Below are the code and all the weights of a small trained network. Each question names an input and a class and asks about switching units off, where a switched-off unit gives its printed mean instead of its output.

import numpy as np


def w(rows, s, z=0):
    codes = np.array(rows[::2]) - 128.0
    scale = np.full(codes.shape[1], s)
    scale[-1] = z or s
    return codes * scale


def f(y):
    return y / 2 * (1 + np.tanh(0.7978845608 * (y + 0.044715 * y**3)))


def log_softmax(a):
    a = a - a.max(-1, keepdims=True)
    return a - np.log(np.exp(a).sum(-1, keepdims=True))


def net(x, mask):
    res = np.array(x, float).reshape(1, 7) / 4 @ E
    y = f(res @ A[0][:, :-1].T + A[0][:, -1])
    res = res + np.where(mask, y, B[0][:, -1]) @ B[0][:, :-1]
    return log_softmax(res[-1] @ U[:, :-1].T + U[:, -1])


A, B = {}, {}
E = w([
[166,66,165,113,89],'x0',
[62,90,236,83,95],'x1',
[110,110,48,3,107],'x2',
[146,165,181,119,47],'x3',
[211,160,88,155,80],'x4',
[45,64,88,189,56],'x5',
[64,100,109,139,140],'x6',
],0.0061)
A[0] = w([
[148,155,2,172,116,118],'n0',
[215,94,134,164,25,162],'n1',
[90,54,104,56,146,163],'n2',
[164,106,134,110,87,175],'n3',
[179,194,126,108,176,190],'n4',
[62,107,114,192,172,213],'n5',
[176,105,134,117,36,155],'n6',
[181,203,67,68,161,174],'n7',
[96,55,109,58,111,167],'n8',
[198,212,29,82,171,169],'n9',
[111,158,208,90,83,111],'n10',
[205,181,190,170,71,121],'n11',
[143,120,18,171,99,140],'n12',
[127,98,165,43,61,183],'n13',
[174,150,139,146,217,204],'n14',
[103,121,162,233,174,182],'n15',
[89,70,97,66,128,180],'n16',
[228,115,178,146,237,184],'n17',
[136,80,94,133,72,253],'n18',
[118,116,147,173,226,191],'n19',
[73,46,83,50,168,153],'n20',
[112,142,215,72,96,122],'n21',
[190,204,39,32,151,175],'n22',
[56,71,74,61,220,160],'n23',
[193,170,99,114,183,189],'n24',
[136,89,124,110,98,125],'n25',
],0.0076,0.0053)
B[0] = w([
[83,55,69,131,79,202],'n0',
[190,119,133,226,105,206],'n1',
[188,128,178,145,99,207],'n2',
[175,149,146,162,128,165],'n3',
[112,178,115,117,172,212],'n4',
[150,162,101,179,131,242],'n5',
[181,132,159,165,118,175],'n6',
[101,163,90,145,151,226],'n7',
[176,134,182,142,112,203],'n8',
[68,138,43,164,170,254],'n9',
[98,132,159,77,98,166],'n10',
[179,133,174,128,114,194],'n11',
[115,49,88,158,73,199],'n12',
[159,152,215,103,111,206],'n13',
[138,185,112,151,183,218],'n14',
[114,184,79,159,174,219],'n15',
[187,142,159,164,115,209],'n16',
[170,192,151,149,184,227],'n17',
[176,137,119,200,116,243],'n18',
[151,175,124,166,159,209],'n19',
[194,117,175,170,97,226],'n20',
[111,133,157,78,94,178],'n21',
[112,164,71,178,173,252],'n22',
[192,109,153,254,87,248],'n23',
[103,173,95,160,189,216],'n24',
[145,115,147,138,120,136],'n25',
],0.0085,0.0051)
U = w([
[144,196,129,137,189,178],'0',
[80,109,40,141,124,151],'1',
[177,87,187,140,62,145],'2',
[85,125,183,1,88,102],'3',
[89,51,112,60,152,4],'4',
],0.0097,0.0036)

Each question gives the input, the list of numbers given to net, and the class t.
The units are the neurons (one row each of A and B). Each row of codes is followed by its name. A weight is (code - 128) times the scale printed after its matrix; where a second scale follows, it is the last column's (A, B and U).
mask holds one flag per neuron, in row order. A switched-off neuron (its flag False) gives its mean, the last column of its row in B, instead of its output. The means were averaged over made-up inputs and are rounded, as every weight is.
A unit's drop is (log p(t) with every unit on - log p(t) with that unit switched off) / (log p(t) with every unit on - log p(t) with every unit switched off).
The circuit of an input: a set's keep is (log p(t) with only the set's units on - log p(t) with every unit switched off) / (log p(t) with every unit on - log p(t) with every unit switched off). Starting from the 12 units with the biggest drops (on a tie, the unit counted first), units are removed one at a time, each time the one whose removal leaves the highest keep (on an exact tie, the one counted first), for as long as the keep stays at least 0.8.
circuit, biggest first: the units of the circuit, biggest drop first
top k neurons: the k neurons with the biggest drops, biggest first
drop of u: that unit's drop, to one decimal
input [-8,1,6,-4,8,-6,-6], class 1: circuit, biggest first	[n9 n0]
input [-5,-2,2,8,8,-2,-2], class 1: circuit, biggest first	[n9 n0 n17]
input [0,-4,7,-8,2,-2,-1], class 1: circuit, biggest first	[n0 n9]
input [-5,-8,-6,7,7,6,-5], class 1: circuit, biggest first	[n0 n12]
input [-6,0,2,7,-1,-2,4], class 1: circuit, biggest first	[n17 n20 n19]
input [-2,7,4,-6,-8,-6,-7], class 2: top 2 neurons	[n23 n20]
input [8,1,7,-8,6,-3,4], class 2: top neuron	[n20]
input [1,-8,-8,-8,-2,5,3], class 1: top 2 neurons	[n0 n12]
input [-4,8,5,-1,5,1,-7], class 3: top 2 neurons	[n23 n5]
input [1,7,0,-1,0,-7,-1], class 3: drop of n23	0.1
input [5,-3,4,-8,2,5,-6], class 2: drop of n18	0.1
input [-6,4,-5,8,-3,-8,4], class 3: drop of n10	0.2
